Below are the code and all the weights of a small trained network. Each question names an input and a target symbol and asks about switching units off, where a switched-off unit gives its printed mean instead of its output.

import numpy as np


def w(rows, s, z=0):
    codes = np.array(rows[::2]) - 128.0
    scale = np.full(codes.shape[1], s)
    scale[-1] = z or s
    return codes * scale


def norm(h):
    return h / np.sqrt((h * h).mean(-1, keepdims=True) + 1e-5)


def f(y):
    return y / 2 * (1 + np.tanh(0.7978845608 * (y + 0.044715 * y**3)))


def softmax(a):
    e = np.exp(a - a.max(-1, keepdims=True))
    return e / e.sum(-1, keepdims=True)


def log_softmax(a):
    a = a - a.max(-1, keepdims=True)
    return a - np.log(np.exp(a).sum(-1, keepdims=True))


def net(x, mask):
    ids = ['Φαελπσω'.index(c) for c in x.split()]
    T = len(ids)
    res = E[ids] + P[:T]
    u = 0
    for l in range(2):
        q, k, v = (norm(res) @ M[l].T for M in (Q, K, V))
        z = softmax(np.where(np.tri(T) > 0, q @ k.T / 3**0.5, -1e9)) @ v
        res = res + np.where(mask[u], z, O[l][:, -1]) @ O[l][:, :-1]
        u += 1
        y = f(norm(res) @ A[l][:, :-1].T + A[l][:, -1])
        res = res + np.where(mask[u : u + 4], y, B[l][:, -1]) @ B[l][:, :-1]
        u += 4
    return log_softmax(norm(res)[-1] @ U[:, :-1].T + U[:, -1])


Q, K, V, O, A, B = {}, {}, {}, {}, {}, {}
E = w([
[157,142,116,165,117,67],'Φ',
[95,36,88,14,194,93],'α',
[134,111,161,102,132,157],'ε',
[68,85,187,119,185,158],'λ',
[135,111,110,4,120,138],'π',
[146,71,232,151,111,139],'σ',
[142,41,175,101,151,80],'ω',
],0.015)
P = w([
[188,168,84,155,172,155],'0',
[110,145,182,130,141,114],'1',
[82,173,166,127,88,121],'2',
[121,134,92,169,76,199],'3',
[117,138,181,125,146,107],'4',
[97,188,122,121,69,109],'5',
[132,103,33,138,134,140],'6',
[130,142,165,126,136,96],'7',
[106,186,103,125,62,102],'8',
[106,95,4,166,123,147],'9',
[120,135,183,147,130,103],'10',
],0.012)
Q[0] = w([
[114,83,97,57,69,54],'L0H0',
[237,134,117,154,117,131],'L0H0',
[150,3,138,153,145,83],'L0H0',
],0.0079)
K[0] = w([
[96,106,109,22,33,2],'L0H0',
[188,166,115,196,52,64],'L0H0',
[163,43,175,137,184,64],'L0H0',
],0.008)
V[0] = w([
[253,81,82,141,106,159],'L0H0',
[153,219,72,102,137,126],'L0H0',
[124,80,114,131,78,122],'L0H0',
],0.0065)
O[0] = w([
[139,139,199,88,250,133,6],'L0H0',
[77,133,140,195,84,159,102],'L0H0',
[188,142,162,109,125,156,125],'L0H0',
],0.014,0.0013)
A[0] = w([
[158,170,43,130,105,204,254],'L0N0',
[120,1,104,92,84,248,170],'L0N1',
[164,202,86,80,169,176,167],'L0N2',
[159,45,132,97,180,144,162],'L0N3',
],0.0087,0.004)
B[0] = w([
[163,79,106,254,86,160,207],'L0N0',
[164,191,159,216,130,75,255],'L0N1',
[202,233,151,216,125,104,142],'L0N2',
[206,137,104,163,135,38,206],'L0N3',
],0.0091,0.0051)
Q[1] = w([
[92,107,75,56,137,225],'L1H0',
[219,149,225,169,254,172],'L1H0',
[187,130,241,80,170,26],'L1H0',
],0.0086)
K[1] = w([
[39,60,116,94,2,110],'L1H0',
[32,183,118,122,204,169],'L1H0',
[120,171,151,112,224,128],'L1H0',
],0.0093)
V[1] = w([
[135,158,2,197,71,120],'L1H0',
[51,41,172,194,160,102],'L1H0',
[149,15,174,63,155,63],'L1H0',
],0.0095)
O[1] = w([
[17,144,148,65,168,99,253],'L1H0',
[56,72,243,245,254,95,128],'L1H0',
[92,70,195,146,77,65,22],'L1H0',
],0.0086,0.0045)
A[1] = w([
[185,11,45,173,123,115,253],'L1N0',
[178,116,128,115,70,98,105],'L1N1',
[136,139,102,185,126,106,229],'L1N2',
[136,162,100,173,173,154,125],'L1N3',
],0.012,0.0031)
B[1] = w([
[90,169,169,215,74,255,242],'L1N0',
[106,64,115,118,116,159,175],'L1N1',
[196,84,95,143,193,147,255],'L1N2',
[226,58,130,142,106,133,200],'L1N3',
],0.0077,0.0071)
U = w([
[232,204,160,139,222,49,121],'Φ',
[106,65,147,56,111,11,108],'α',
[73,39,80,109,175,252,87],'ε',
[35,159,183,104,220,60,134],'λ',
[107,207,85,2,130,152,232],'π',
[108,132,215,90,103,161,7],'σ',
[144,44,148,109,95,157,130],'ω',
],0.0069,0.0017)

Each question gives the input, a string of symbols that net reads in full, and the target symbol t.
The units are the heads (3 rows each of Q, K, V and O) and the neurons (one row each of A and B). Each row of codes is followed by its name. A weight is (code - 128) times the scale printed after its matrix; where a second scale follows, it is the last column's (O, A, B and U).
mask holds one flag per unit, layer by layer, with each layer's heads first. A switched-off unit (its flag False) gives its mean, the last column of its rows in O or B, instead of its output. The means were averaged over made-up inputs and are rounded, as every weight is.
A unit's drop is (log p(t) with every unit on - log p(t) with that unit switched off) / (log p(t) with every unit on - log p(t) with every unit switched off).
The circuit of an input: a set's keep is (log p(t) with only the set's units on - log p(t) with every unit switched off) / (log p(t) with every unit on - log p(t) with every unit switched off). Starting from all 10 units, units are removed one at a time, each time the one whose removal leaves the highest keep (on an exact tie, the one counted first), for as long as the keep stays at least 0.8.
units of the circuit, in order: the units of the circuit, biggest drop first
k most important neurons: the k neurons with the biggest drops, biggest first
k most important neurons of layer l: the k neurons of layer l with the biggest drops, biggest first
input α Φ λ Φ Φ λ ε Φ λ, target λ: units of the circuit, in order	L1H0
input α π α α Φ Φ ε Φ Φ Φ ω, target α: units of the circuit, in order	L1H0, L0N2
input α σ Φ Φ Φ α Φ π, target α: 3 most important neurons of layer 0	L0N3, L0N2, L0N1
input λ α π Φ Φ Φ Φ π, target λ: 2 most important neurons of layer 0	L0N3, L0N0
input α Φ σ Φ ω Φ Φ λ, target α: 3 most important neurons	L0N0, L0N3, L0N2
input ω ω α Φ α, target ω: units of the circuit, in order	L1H0, L0H0, L1N0
input Φ λ Φ, target λ: 4 most important neurons	L0N1, L0N3, L0N2, L1N0
input ω Φ α Φ Φ, target ω: units of the circuit, in order	L1H0, L0H0, L0N1, L1N1
input π Φ ε, target π: 2 most important neurons	L0N0, L1N0
input α α α Φ α, target α: 2 most important neurons	L0N0, L0N3
input Φ Φ Φ λ Φ Φ Φ α Φ Φ, target ε: 2 most important neurons of layer 0	L0N0, L0N1
input ω Φ Φ π π Φ Φ Φ π π Φ, target ω: units of the circuit, in order	L1H0, L0N1, L1N1, L0N2
input π π α ε, target Φ: 2 most important neurons	L0N2, L0N1
input α Φ π Φ Φ ε Φ ω Φ σ, target Φ: 2 most important neurons	L0N1, L0N3
input σ π Φ Φ α α Φ π Φ, target π: units of the circuit, in order	L0N1, L1H0, L0N2, L1N3
input Φ Φ π α σ π ω Φ λ ε, target Φ: units of the circuit, in order	L0N1
input α α α ω Φ α ω ε, target α: units of the circuit, in order	L1H0, L1N0
input α α Φ λ Φ, target α: 2 most important neurons of layer 0	L0N3, L0N0
input λ Φ Φ Φ Φ α α ε α Φ α, target λ: 2 most important neurons of layer 1	L1N3, L1N2
input α λ Φ Φ ω Φ ε Φ, target α: 2 most important neurons	L0N3, L1N0
input π π Φ Φ Φ ε, target ε: 3 most important neurons	L0N0, L0N3, L0N2
input Φ Φ Φ Φ Φ λ π, target Φ: 2 most important neurons of layer 0	L0N1, L0N2
input π α ω α Φ α ε π Φ, target π: most important neuron	L0N2
input α π ε Φ Φ Φ α σ, target α: 3 most important neurons of layer 0	L0N3, L0N0, L0N2
input α ε α π Φ Φ λ, target Φ: 3 most important neurons	L0N1, L0N3, L1N2
input Φ α α π, target Φ: 2 most important neurons	L0N1, L0N2
input α Φ λ α π σ, target α: units of the circuit, in order	L1N0, L1H0
input π α ε π Φ ω Φ ω λ π α, target π: 2 most important neurons of layer 0	L0N2, L0N3
input Φ λ ε α, target Φ: 2 most important neurons of layer 0	L0N1, L0N3
input π Φ π α ε π Φ Φ Φ ε λ, target π: most important neuron	L0N2
